Where the symbols take the objects:
Z413 li Z393
Z413 pu Z605
Z413 fi Z165
Z83 li Z809
Z83 pu Z450
Z83 fi Z416
Z694 li Z146
Z694 pu Z481
Z694 fi Z725
Z95 li Z48
Z95 pu Z205
Z95 fi Z181
Z105 li Z60
Z105 pu Z136
Z105 fi Z328
Z143 li Z270
Z143 pu Z834
Z143 fi Z127
Z111 li Z831
Z111 pu Z172
Z111 fi Z853
Z96 li Z264
Z96 pu Z991
Z96 fi Z593
Z281 li Z441
Z281 pu Z259
Z281 fi Z827
Z991 li Z499
Z991 pu Z891
Z991 fi Z949
Z531 li Z721
Z531 pu Z566
Z531 fi Z891
Z481 li Z171
Z481 pu Z972
Z481 fi Z415
Z136 li Z725
Z136 pu Z452
Z136 fi Z558
Z305 li Z372
Z305 pu Z651
Z305 fi Z413
Z499 li Z416
Z499 pu Z138
Z499 fi Z531
Z127 li Z616
Z127 pu Z114
Z127 fi Z627
Z146 li Z980
Z146 pu Z171
Z146 fi Z778
Z396 li Z80
Z396 pu Z133
Z396 fi Z947
Z262 li Z669
Z262 pu Z155
Z262 fi Z17
Z426 li Z227
Z426 pu Z979
Z426 fi Z451
Z627 li Z834
Z627 pu Z409
Z627 fi Z501
Z108 li Z972
Z108 pu Z142
Z108 fi Z980
Z501 li Z114
Z501 pu Z763
Z501 fi Z547
Z687 li Z156
Z687 pu Z356
Z687 fi Z111
Z834 li Z245
Z834 pu Z453
Z834 fi Z114
Z451 li Z189
Z451 pu Z258
Z451 fi Z685
Z633 li Z501
Z633 pu Z270
Z633 fi Z613
Z421 li Z301
Z421 pu Z101
Z421 fi Z363
Z980 li Z854
Z980 pu Z664
Z980 fi Z15
Z441 li Z175
Z441 pu Z857
Z441 fi Z16
Z739 li Z354
Z739 pu Z751
Z739 fi Z264
Z429 li Z991
Z429 pu Z354
Z429 fi Z880
Z101 li Z739
Z101 pu Z58
Z101 fi Z96
Z838 li Z927
Z838 pu Z969
Z838 fi Z972
Z192 li Z452
Z192 pu Z146
Z192 fi Z539
Z450 li Z420
Z450 pu Z613
Z450 fi Z414
Z109 li Z449
Z109 pu Z396
Z109 fi Z302
Z201 li Z439
Z201 pu Z800
Z201 fi Z396
Z702 li Z880
Z702 pu Z264
Z702 fi Z101
Z301 li Z429
Z301 pu Z739
Z301 fi Z702
Z172 li Z579
Z172 pu Z766
Z172 fi Z105
Z259 li Z857
Z259 pu Z702
Z259 fi Z421
Z880 li Z949
Z880 pu Z169
Z880 fi Z739
Z363 li Z702
Z363 pu Z96
Z363 fi Z175
Z204 li Z413
Z204 pu Z331
Z204 fi Z48
Z264 li Z169
Z264 pu Z499
Z264 fi Z58
Z556 li Z470
Z556 pu Z109
Z556 fi Z969
Z197 li Z127
Z197 pu Z501
Z197 fi Z420
Z870 li Z109
Z870 pu Z896
Z870 fi Z11
Z354 li Z891
Z354 pu Z83
Z354 fi Z169
Z416 li Z18
Z416 pu Z414
Z416 fi Z721
Z11 li Z302
Z11 pu Z935
Z11 fi Z727
Z356 li Z941
Z356 pu Z60
Z356 fi Z172
Z861 li Z298
Z861 pu Z460
Z861 fi Z262
Z613 li Z547
Z613 pu Z616
Z613 fi Z143
Z969 li Z467
Z969 pu Z302
Z969 fi Z870
Z599 li Z155
Z599 pu Z111
Z599 fi Z300
Z727 li Z896
Z727 pu Z272
Z727 fi Z470
Z175 li Z101
Z175 pu Z593
Z175 fi Z789
Z48 li Z165
Z48 pu Z607
Z48 fi Z341
Z853 li Z356
Z853 pu Z105
Z853 fi Z446
Z120 li Z205
Z120 pu Z413
Z120 fi Z583
Z766 li Z694
Z766 pu Z30
Z766 fi Z136
Z809 li Z284
Z809 pu Z420
Z809 fi Z18
Z467 li Z272
Z467 pu Z201
Z467 fi Z109
Z372 li Z495
Z372 pu Z451
Z372 fi Z393
Z227 li Z827
Z227 pu Z680
Z227 fi Z189
Z298 li Z111
Z298 pu Z446
Z298 fi Z669
Z669 li Z853
Z669 pu Z999
Z669 fi Z460
Z566 li Z548
Z566 pu Z197
Z566 fi Z809
Z999 li Z105
Z999 pu Z986
Z999 fi Z156
Z927 li Z727
Z927 pu Z467
Z927 fi Z556
Z17 li Z460
Z17 pu Z687
Z17 fi Z599
Z827 li Z16
Z827 pu Z421
Z827 fi Z406
Z245 li Z262
Z245 pu Z599
Z245 fi Z10
Z846 li Z95
Z846 pu Z120
Z846 fi Z439
Z664 li Z11
Z664 pu Z470
Z664 fi Z927
Z751 li Z83
Z751 pu Z721
Z751 fi Z499
Z857 li Z593
Z857 pu Z880
Z857 fi Z301
Z393 li Z426
Z393 pu Z685
Z393 fi Z651
Z763 li Z730
Z763 pu Z262
Z763 fi Z106
Z142 li Z870
Z142 pu Z727
Z142 fi Z664
Z189 li Z406
Z189 pu Z989
Z189 fi Z979
Z896 li Z396
Z896 pu Z28
Z896 fi Z935
Z30 li Z481
Z30 pu Z108
Z30 fi Z452
Z680 li Z421
Z680 pu Z175
Z680 fi Z989
Z605 li Z685
Z605 pu Z738
Z605 fi Z391
Z651 li Z451
Z651 pu Z81
Z651 fi Z605
Z420 li Z627
Z420 pu Z547
Z420 fi Z633
Z935 li Z947
Z935 pu Z846
Z935 fi Z272
Z155 li Z999
Z155 pu Z831
Z155 fi Z687
Z284 li Z143
Z284 pu Z627
Z284 fi Z197
Z58 li Z751
Z58 pu Z531
Z58 fi Z991
Z106 li Z861
Z106 pu Z17
Z106 fi Z245
Z685 li Z979
Z685 pu Z281
Z685 fi Z81
Z470 li Z935
Z470 pu Z449
Z470 fi Z467
Z778 li Z15
Z778 pu Z838
Z778 fi Z481
Z328 li Z766
Z328 pu Z558
Z328 fi Z986
Z414 li Z633
Z414 pu Z143
Z414 fi Z548
Z548 li Z613
Z548 pu Z127
Z548 fi Z284
Z270 li Z763
Z270 pu Z245
Z270 fi Z616
Z449 li Z846
Z449 pu Z80
Z449 fi Z201
Z18 li Z197
Z18 pu Z633
Z18 fi Z450
Z947 li Z800
Z947 pu Z95
Z947 fi Z28
Z156 li Z328
Z156 pu Z941
Z156 fi Z831
Z16 li Z789
Z16 pu Z301
Z16 fi Z259
Z579 li Z192
Z579 pu Z694
Z579 fi Z60
Z258 li Z989
Z258 pu Z16
Z258 fi Z281
Z266 li Z566
Z266 pu Z18
Z266 fi Z83
Z81 li Z258
Z81 pu Z827
Z81 fi Z738
Z547 li Z409
Z547 pu Z106
Z547 fi Z270
Z138 li Z414
Z138 pu Z284
Z138 fi Z566
Z949 li Z531
Z949 pu Z266
Z949 fi Z354
Z169 li Z266
Z169 pu Z416
Z169 fi Z751
Z558 li Z30
Z558 pu Z867
Z558 fi Z192
Z583 li Z305
Z583 pu Z165
Z583 fi Z204
Z616 li Z106
Z616 pu Z10
Z616 fi Z834
Z539 li Z867
Z539 pu Z778
Z539 fi Z694
Z181 li Z341
Z181 pu Z305
Z181 fi Z120
Z406 li Z259
Z406 pu Z363
Z406 fi Z680
Z331 li Z605
Z331 pu Z495
Z331 fi Z607
Z446 li Z172
Z446 pu Z328
Z446 fi Z999
Z453 li Z599
Z453 pu Z298
Z453 fi Z730
Z452 li Z415
Z452 pu Z980
Z452 fi Z867
Z986 li Z136
Z986 pu Z192
Z986 fi Z941
Z972 li Z556
Z972 pu Z870
Z972 fi Z854
Z205 li Z607
Z205 pu Z393
Z205 fi Z305
Z867 li Z108
Z867 pu Z15
Z867 fi Z146
Z854 li Z969
Z854 pu Z11
Z854 fi Z142
Z165 li Z651
Z165 pu Z391
Z165 fi Z331
Z341 li Z331
Z341 pu Z372
Z341 fi Z205
Z721 li Z450
Z721 pu Z548
Z721 fi Z138
Z391 li Z81
Z391 pu Z227
Z391 fi Z495
Z133 li Z204
Z133 pu Z341
Z133 fi Z95
Z439 li Z181
Z439 pu Z583
Z439 fi Z80
Z789 li Z96
Z789 pu Z429
Z789 fi Z857
Z460 li Z446
Z460 pu Z156
Z460 fi Z155
Z409 li Z453
Z409 pu Z861
Z409 fi Z763
Z831 li Z986
Z831 pu Z579
Z831 fi Z356
Z989 li Z363
Z989 pu Z789
Z989 fi Z441
Z725 li Z778
Z725 pu Z415
Z725 fi Z30
Z15 li Z142
Z15 pu Z927
Z15 fi Z171
Z80 li Z120
Z80 pu Z204
Z80 fi Z800
Z738 li Z281
Z738 pu Z406
Z738 fi Z227
Z114 li Z10
Z114 pu Z730
Z114 fi Z409
Z302 li Z201
Z302 pu Z947
Z302 fi Z896
Z495 li Z738
Z495 pu Z189
Z495 fi Z426
Z171 li Z664
Z171 pu Z556
Z171 fi Z838
Z300 li Z687
Z300 pu Z853
Z300 fi Z298
Z730 li Z300
Z730 pu Z669
Z730 fi Z861
Z891 li Z138
Z891 pu Z809
Z891 fi Z266
Z28 li Z133
Z28 pu Z181
Z28 fi Z846
Z979 li Z680
Z979 pu Z441
Z979 fi Z258
Z800 li Z583
Z800 pu Z48
Z800 fi Z133
Z272 li Z28
Z272 pu Z439
Z272 fi Z449
Z60 li Z539
Z60 pu Z725
Z60 fi Z766
Z607 li Z391
Z607 pu Z426
Z607 fi Z372
Z10 li Z17
Z10 pu Z300
Z10 fi Z453
Z415 li Z838
Z415 pu Z854
Z415 fi Z108
Z941 li Z558
Z941 pu Z539
Z941 fi Z579
Z593 li Z58
Z593 pu Z949
Z593 fi Z429

In the rows, zero is written as 49.

The rows follow the links: the fewer symbols apart two objects are, the more alike their rows tend to be.

Rows of some objects; one shown again gets a slightly different row:
Z651: [ 57  34  29  70  74  50  71  53  30  73  33  69  83  57  69  57  68  39  49  51  46  25  52  33  42  60  25  55  21  48  71  32  26  16  79  67  54  41  87  32  34  42  52  71  67  67]
Z986: [ 37  64  51  39  41  41  32  71  79  50  66  27  10  50  38  43  28  52  48  45  47  59  60  63  58  45  86  40  73  44  23  60  59  75  19  52  61  65   8  76  75  51  44  46  38   9]
Z809: [ 56  51  81  31  20  63  40   9  33   9  52  54  55  36  33  45  52  64  53  55  59  75  26  57  51  40  30  54  61  61  55  62  75  67  47  14  22  39  53  36  36  60  56  18  38  86]
Z451: [ 59  34  35  67  70  53  70  45  26  66  33  71  85  55  68  57  71  41  49  52  49  29  47  33  41  58  21  58  22  51  73  34  30  18  81  61  48  37  90  28  29  45  53  66  66  75]
Z415: [ 37  59  31  54  62  35  46  89  80  75  59  32  21  58  53  48  34  42  47  43  42  39  72  53  54  52  84  39  57  38  29  49  39  54  31  73  75  66  21  76  74  43  42  68  50   1]
Z58: [ 61  42  71  42  33  65  52   9  20  21  42  65  76  41  43  50  63  59  52  56  57  62  27  47  46  45  16  58  44  61  68  52  62  48  65  24  23  33  75  25  25  57  57  29  48  98]
Z999: [ 38  64  60  34  33  44  29  59  75  39  66  27  12  45  34  42  28  56  49  46  48  67  55  64  58  42  82  40  77  47  24  64  66  80  18  42  54  62   8  73  71  53  45  37  34  18]
Z972: [ 40  56  25  60  70  35  50  91  76  82  55  36  28  60  58  50  38  39  46  42  41  33  74  50  52  56  79  41  51  38  33  44  33  46  37  79  77  65  29  72  71  41  42  73  54   2]
Z547: [ 49  59  81  26  17  58  31  22  49  11  60  41  35  36  27  43  41  65  52  53  56  80  33  64  55  37  51  49  73  58  41  67  79  80  31  17  28  47  31  51  50  60  52  16  32  63]
Z205: [ 54  37  22  72  79  45  71  66  40  81  35  63  75  60  72  58  65  36  49  48  44  20  60  33  43  61  35  54  22  44  66  31  21  16  75  76  62  46  79  39  41  40  49  78  68  51]
Z96: [ 62  39  65  48  40  63  57  13  18  28  38  69  81  43  49  52  67  55  52  57  56  56  28  44  44  49  13  59  38  61  72  48  55  40  71  30  26  33  82  22  24  54  57  36  52  97]
Z721: [ 58  49  80  33  22  63  42   9  29  11  49  56  60  37  35  46  54  63  53  55  59  73  25  56  50  40  27  55  57  62  58  61  73  64  51  15  21  37  57  33  33  60  56  19  40  89]
Z566: [ 56  50  81  32  21  63  41   9  31   9  51  56  57  37  34  47  53  64  52  56  58  75  26  56  50  41  30  55  59  62  56  62  75  66  49  14  22  39  54  35  36  61  56  18  39  87]
Z481: [ 37  59  32  54  62  36  43  87  80  74  59  31  21  58  53  47  33  43  47  42  42  40  72  54  54  52  85  40  58  38  28  49  40  55  31  73  74  67  20  76  75  44  42  67  49   1]
Z201: [ 46  44  17  70  82  38  64  85  59  91  43  51  53  62  69  55  53  34  46  44  41  20  71  39  46  60  60  46  32  39  50  34  21  24  60  85  75  56  57  56  56  39  44  83  64  23]
Z854: [ 40  54  24  60  71  35  52  92  76  83  55  36  30  60  59  50  38  39  47  43  41  32  74  49  52  56  79  42  50  37  35  43  31  45  39  80  78  65  30  72  71  41  42  74  54   3]
Z627: [ 49  58  82  27  16  59  32  19  46  10  60  43  38  37  28  43  42  66  53  53  56  80  32  62  54  37  48  50  72  59  42  67  80  79  34  17  27  46  34  49  48  60  53  16  32  67]
Z421: [ 62  36  55  54  50  61  63  22  18  39  35  72  86  47  56  55  70  50  51  55  54  47  34  39  43  51  12  60  30  57  76  43  47  30  78  39  33  33  89  22  23  51  56  45  58  94]
Z501: [ 49  58  82  26  17  58  31  20  47  10  59  43  37  36  28  42  41  65  52  53  57  81  33  63  55  37  49  49  72  59  42  67  79  79  33  17  28  47  32  50  49  60  53  17  33  64]
Z413: [ 56  36  25  71  78  47  71  62  37  80  34  64  78  59  71  57  66  36  48  49  46  22  57  33  42  61  34  54  22  45  68  31  23  15  76  74  61  45  82  37  39  41  50  77  68  56]
Z18: [ 55  52  81  31  20  63  39   9  34   9  53  54  53  37  32  45  51  64  52  56  59  76  26  57  50  39  33  54  62  61  55  62  76  69  46  14  22  39  51  37  37  60  55  16  38  84]
Z133: [ 50  40  18  72  82  42  68  76  50  89  38  57  65  61  72  57  59  34  48  46  43  20  66  35  44  61  48  51  25  41  59  31  19  18  68  82  69  52  70  48  49  39  47  83  66  37]
Z927: [ 41  53  22  63  73  35  54  92  73  85  52  39  34  60  60  51  41  37  47  43  41  28  74  47  51  57  76  43  46  37  37  41  30  40  42  82  78  63  35  70  69  40  42  77  56   5]
Z114: [ 47  60  78  26  18  55  29  27  53  12  63  38  29  37  27  42  38  65  52  53  56  80  36  64  55  38  56  48  75  57  37  68  79  82  27  20  33  50  25  55  54  60  51  18  32  55]
Z467: [ 43  49  18  67  78  36  58  90  67  89  47  45  43  62  66  54  46  35  46  44  41  24  73  42  49  59  69  44  39  37  44  37  25  32  51  84  77  60  45  64  63  38  43  82  61  13]
Z146: [ 37  60  34  52  60  36  42  86  81  71  60  31  18  55  51  47  33  43  46  42  43  43  71  55  54  51  86  40  61  39  28  50  42  58  28  71  74  67  18  77  75  43  42  64  47   1]
Z838: [ 39  55  26  59  69  34  49  91  77  81  56  35  27  59  57  49  38  39  47  43  42  34  73  51  52  55  81  41  52  38  33  44  34  47  37  78  77  65  27  72  72  41  42  73  53   2]
Z300: [ 41  65  70  30  24  49  28  45  67  26  66  31  16  42  29  41  31  61  50  50  52  74  46  66  57  40  72  43  79  51  28  66  73  83  20  31  44  58  13  67  66  57  48  27  32  33]

Each walk starts at a row. The symbols on each line, taken left to right, move it on to the next object.
Answer with the object's row; about right is enough.
new walk
[ 40  65  67  30  26  48  27  48  69  28  66  30  15  42  30  41  30  60  50  49  52  72  48  66  58  40  75  43  78  51  27  67  72  82  19  33  47  58  10  69  67  56  46  30  32  30]
pu li pu fi li -> [ 37  61  38  49  55  36  40  84  81  67  62  28  16  54  47  46  31  45  46  43  44  48  69  57  55  50  87  39  63  40  26  53  46  62  26  67  71  67  15  77  76  46  42  61  44   1]
fi fi li li fi li li li pu -> [ 49  41  17  72  82  40  67  80  54  90  40  55  61  62  71  57  57  34  47  45  42  19  68  37  45  61  52  49  28  39  56  31  20  21  65  83  73  54  65  51  52  39  46  83  66  31]
new walk
[ 37  63  44  45  49  38  36  79  81  60  64  28  13  52  43  45  30  48  47  43  46  53  66  60  56  48  87  39  68  41  24  55  52  68  23  60  67  66  10  78  77  48  42  54  42   4]
fi li pu fi fi pu li pu pu -> [ 49  41  17  73  82  40  67  79  52  89  39  56  63  63  72  56  58  34  48  45  41  20  67  36  45  62  50  50  28  40  57  31  19  20  66  83  71  52  66  50  51  38  46  83  67  33]
pu fi li li li li pu pu fi pu -> [ 62  40  68  44  36  64  54  11  20  25  40  68  79  42  46  52  65  57  52  56  56  59  28  46  44  46  15  59  41  60  72  51  58  45  68  27  24  33  79  23  24  55  57  31  51  98]
new walk
[ 44  63  76  26  19  53  29  34  59  18  64  35  23  39  28  41  35  63  51  50  54  79  40  66  56  38  63  46  77  55  32  69  78  83  23  24  37  53  19  60  58  58  50  21  31  47]
fi fi li li fi li li li pu -> [ 37  61  37  50  57  36  41  85  81  68  60  30  17  55  48  46  32  45  48  43  43  45  70  56  55  51  87  39  63  39  27  52  45  60  26  68  71  66  16  77  76  45  43  62  45   1]
pu fi fi pu fi pu li pu li -> [ 52  38  20  73  81  44  70  72  44  86  37  60  71  61  71  58  62  34  48  47  44  20  63  34  43  61  42  52  23  42  63  31  20  17  72  79  67  48  75  43  44  39  48  81  68  44]
new walk
[ 42  50  19  67  77  36  57  90  68  89  49  42  40  62  65  53  46  35  46  43  41  25  74  44  49  59  71  44  41  37  41  38  26  35  49  84  78  61  42  65  65  39  43  81  60  11]
fi fi li li fi li li li pu -> [ 58  35  32  69  72  52  71  49  29  70  32  69  84  56  69  58  70  40  49  50  48  26  51  33  41  59  23  57  21  49  73  33  27  17  80  65  52  40  87  30  32  43  52  70  67  70]
pu li pu li pu fi fi fi li -> [ 60  45  77  38  27  64  47   8  24  15  46  62  68  39  39  48  59  61  53  57  58  68  24  51  47  42  21  57  52  62  63  57  68  56  58  19  21  34  67  29  30  58  57  23  44  95]
new walk
[ 61  35  46  61  59  58  67  31  20  51  33  73  87  51  62  56  71  46  51  54  51  37  39  36  42  55  13  59  25  54  76  38  38  24  80  49  39  35  91  23  24  48  55  55  62  88]
pu fi pu pu pu fi -> [ 58  47  77  35  25  64  45   7  27  13  48  59  64  38  36  47  56  63  52  57  58  71  25  53  49  42  24  56  54  62  61  58  71  61  55  17  21  35  63  30  32  59  56  21  42  92]
pu pu fi li pu -> [ 46  62  78  26  19  54  29  31  57  16  64  36  25  39  27  42  35  64  51  52  55  79  38  66  56  38  60  46  76  55  34  68  78  83  26  22  35  53  21  58  58  60  50  19  31  50]
new walk
[ 60  34  37  66  67  55  70  42  25  63  32  71  87  54  66  57  70  43  50  53  50  30  45  34  42  58  19  58  23  51  74  35  31  19  81  58  47  38  90  27  29  46  53  64  65  78]
li li fi fi fi li pu pu -> [ 60  44  74  39  29  65  49   7  22  16  43  63  71  39  40  49  61  61  52  57  58  67  25  50  47  43  19  58  49  62  66  55  67  54  61  20  21  34  70  27  28  58  57  25  45  96]
fi fi fi fi fi li fi fi fi -> [ 55  52  82  31  19  62  39  10  35   9  54  53  52  36  31  45  50  65  53  55  58  77  27  58  52  39  34  53  62  61  53  64  76  69  45  14  21  40  49  37  38  60  55  16  37  82]
new walk
[ 60  42  73  40  31  65  51   8  21  19  43  64  73  40  42  50  62  59  53  57  57  64  26  48  47  45  18  58  47  62  67  55  64  51  62  21  22  34  72  25  27  58  57  27  47  97]
li pu fi fi fi li fi -> [ 53  55  82  27  17  60  34  15  42   8  56  47  43  36  29  44  45  65  52  55  58  78  29  61  53  38  42  52  68  60  46  66  78  76  38  15  25  44  40  44  44  61  54  16  33  74]
pu fi pu fi fi fi li pu pu -> [ 37  65  52  39  40  41  32  69  79  48  66  27  11  49  38  43  28  53  49  45  47  60  60  62  57  44  85  39  73  44  24  60  60  74  19  51  60  65   8  76  73  51  44  45  37  10]
new walk
[ 42  50  19  65  76  35  58  91  70  88  49  41  39  62  63  52  44  36  46  43  41  26  73  45  49  58  72  43  43  38  40  39  26  36  47  83  78  62  41  66  65  39  43  80  59   9]
fi pu pu pu pu fi pu li -> [ 60  33  39  65  66  54  70  40  24  61  33  72  86  54  65  57  71  43  51  52  50  31  44  34  41  57  18  58  22  52  76  35  32  19  81  56  45  37  91  26  27  46  54  62  64  80]
fi fi li li li fi -> [ 62  38  61  49  44  63  60  16  19  33  37  70  83  45  52  53  68  54  51  56  55  52  30  41  44  50  13  59  35  60  73  47  53  37  72  33  28  32  85  22  23  53  57  40  54  97]
new walk
[ 62  36  55  54  49  61  62  20  19  39  35  71  86  47  56  54  69  51  51  55  54  48  33  39  43  51  12  60  31  58  74  43  48  32  76  38  31  33  88  23  23  51  57  44  57  96]
fi li fi pu li pu pu fi -> [ 53  54  83  29  17  61  35  13  39   8  56  49  47  37  30  44  47  65  53  54  57  80  27  60  53  39  39  52  67  61  49  65  78  74  40  14  24  42  43  42  42  61  54  16  35  76]
fi li pu pu pu fi -> [ 40  64  66  31  28  47  28  52  71  32  67  29  14  44  30  42  29  58  49  48  51  72  51  66  57  41  77  42  78  50  26  66  70  82  18  36  49  60  11  71  69  56  46  31  33  26]
